Below are the code and all the weights of a small trained network. Each question names an input and a class and asks about switching units off, where a switched-off unit gives its printed mean instead of its output.

import numpy as np


def w(rows, s, z=0):
    codes = np.array(rows[::2]) - 128.0
    scale = np.full(codes.shape[1], s)
    scale[-1] = z or s
    return codes * scale


def norm(h):
    return h / np.sqrt((h * h).mean(-1, keepdims=True) + 1e-5)


def f(y):
    return np.maximum(y, 0)


def log_softmax(a):
    a = a - a.max(-1, keepdims=True)
    return a - np.log(np.exp(a).sum(-1, keepdims=True))


def net(x, mask):
    res = np.array(x, float).reshape(1, 3) / 4 @ E
    u = 0
    for l in range(2):
        y = f(norm(res) @ A[l][:, :-1].T + A[l][:, -1])
        res = res + np.where(mask[u : u + 3], y, B[l][:, -1]) @ B[l][:, :-1]
        u += 3
    return log_softmax(norm(res)[-1] @ U[:, :-1].T + U[:, -1])


A, B = {}, {}
E = w([
[58,162,180,112,68,96,157,79,213,143],'x0',
[169,222,163,220,69,69,81,80,49,98],'x1',
[45,89,245,161,2,127,99,55,85,40],'x2',
],0.008)
A[0] = w([
[206,203,44,160,253,158,128,147,141,154,5],'0.n0',
[69,73,86,129,108,144,87,144,140,124,43],'0.n1',
[161,167,120,141,152,101,101,94,150,153,132],'0.n2',
],0.0076,0.0026)
B[0] = w([
[115,92,181,255,193,177,173,137,152,103,254],'0.n0',
[142,137,74,115,115,128,98,191,94,117,152],'0.n1',
[187,136,93,148,140,107,126,66,188,191,174],'0.n2',
],0.016,0.0086)
A[1] = w([
[158,108,133,164,84,130,98,14,1,1,1],'1.n0',
[184,155,87,179,201,122,146,225,170,121,12],'1.n1',
[146,74,161,85,61,204,106,142,72,107,243],'1.n2',
],0.0065,0.002)
B[1] = w([
[177,237,245,156,212,171,141,176,22,193,255],'1.n0',
[131,77,226,163,122,85,233,110,163,143,241],'1.n1',
[2,35,133,100,120,190,57,152,137,66,214],'1.n2',
],0.0099,0.0064)
U = w([
[46,26,70,32,101,177,87,167,164,46,149],'0',
[49,152,119,64,124,104,163,79,210,137,78],'1',
[164,166,66,121,109,66,122,130,140,158,110],'2',
[217,124,91,44,111,66,145,185,109,19,3],'3',
[90,172,168,114,127,171,62,205,10,83,117],'4',
[123,64,189,228,206,182,177,140,138,108,204],'5',
[234,195,146,127,144,83,134,97,81,189,101],'6',
],0.013,0.0066)

Each question gives the input, the list of numbers given to net, and the class t.
The units are the neurons (one row each of A and B). Each row of codes is followed by its name. A weight is (code - 128) times the scale printed after its matrix; where a second scale follows, it is the last column's (A, B and U).
mask holds one flag per neuron, layer by layer. A switched-off neuron (its flag False) gives its mean, the last column of its row in B, instead of its output. The means were averaged over made-up inputs and are rounded, as every weight is.
A unit's drop is (log p(t) with every unit on - log p(t) with that unit switched off) / (log p(t) with every unit on - log p(t) with every unit switched off).
The circuit of an input: a set's keep is (log p(t) with only the set's units on - log p(t) with every unit switched off) / (log p(t) with every unit on - log p(t) with every unit switched off). Starting from all 6 units, units are removed one at a time, each time the one whose removal leaves the highest keep (on an exact tie, the one counted first), for as long as the keep stays at least 0.8.
circuit, biggest first: the units of the circuit, biggest drop first
k most important neurons: the k neurons with the biggest drops, biggest first
k most important neurons of layer l: the k neurons of layer l with the biggest drops, biggest first
drop when u is switched off: that unit's drop, to one decimal
input [-7,-7,8], class 0: 2 most important neurons => 1.n2, 0.n0
input [-1,-3,1], class 0: circuit, biggest first => 0.n0, 1.n0
input [-6,-3,3], class 0: circuit, biggest first => 0.n0, 1.n2
input [-6,0,8], class 4: circuit, biggest first => 0.n0
input [6,8,-4], class 2: circuit, biggest first => 1.n0, 0.n0
input [7,5,4], class 4: circuit, biggest first => 0.n0, 1.n1
input [7,3,3], class 4: circuit, biggest first => 0.n0, 1.n1
input [-4,-6,7], class 0: circuit, biggest first => 1.n2, 0.n0
input [5,-6,-2], class 1: 2 most important neurons => 0.n0, 1.n2
input [8,-7,-4], class 1: 3 most important neurons => 0.n0, 1.n2, 1.n0
input [-2,-1,1], class 0: 2 most important neurons of layer 1 => 1.n0, 1.n2
input [4,-1,0], class 1: 3 most important neurons => 0.n0, 1.n0, 1.n2
input [8,5,-2], class 6: 3 most important neurons => 0.n0, 1.n2, 0.n2
input [-7,5,5], class 4: circuit, biggest first => 0.n0
input [7,7,3], class 6: drop when 0.n0 is switched off => 0.5
input [-5,8,6], class 4: drop when 0.n0 is switched off => 0.2
input [-8,-8,7], class 0: drop when 1.n1 is switched off => 0.0
input [6,6,-3], class 2: 2 most important neurons of layer 1 => 1.n0, 1.n1
input [6,2,3], class 4: drop when 1.n1 is switched off => 0.2
input [8,6,-1], class 2: 2 most important neurons => 0.n0, 1.n0
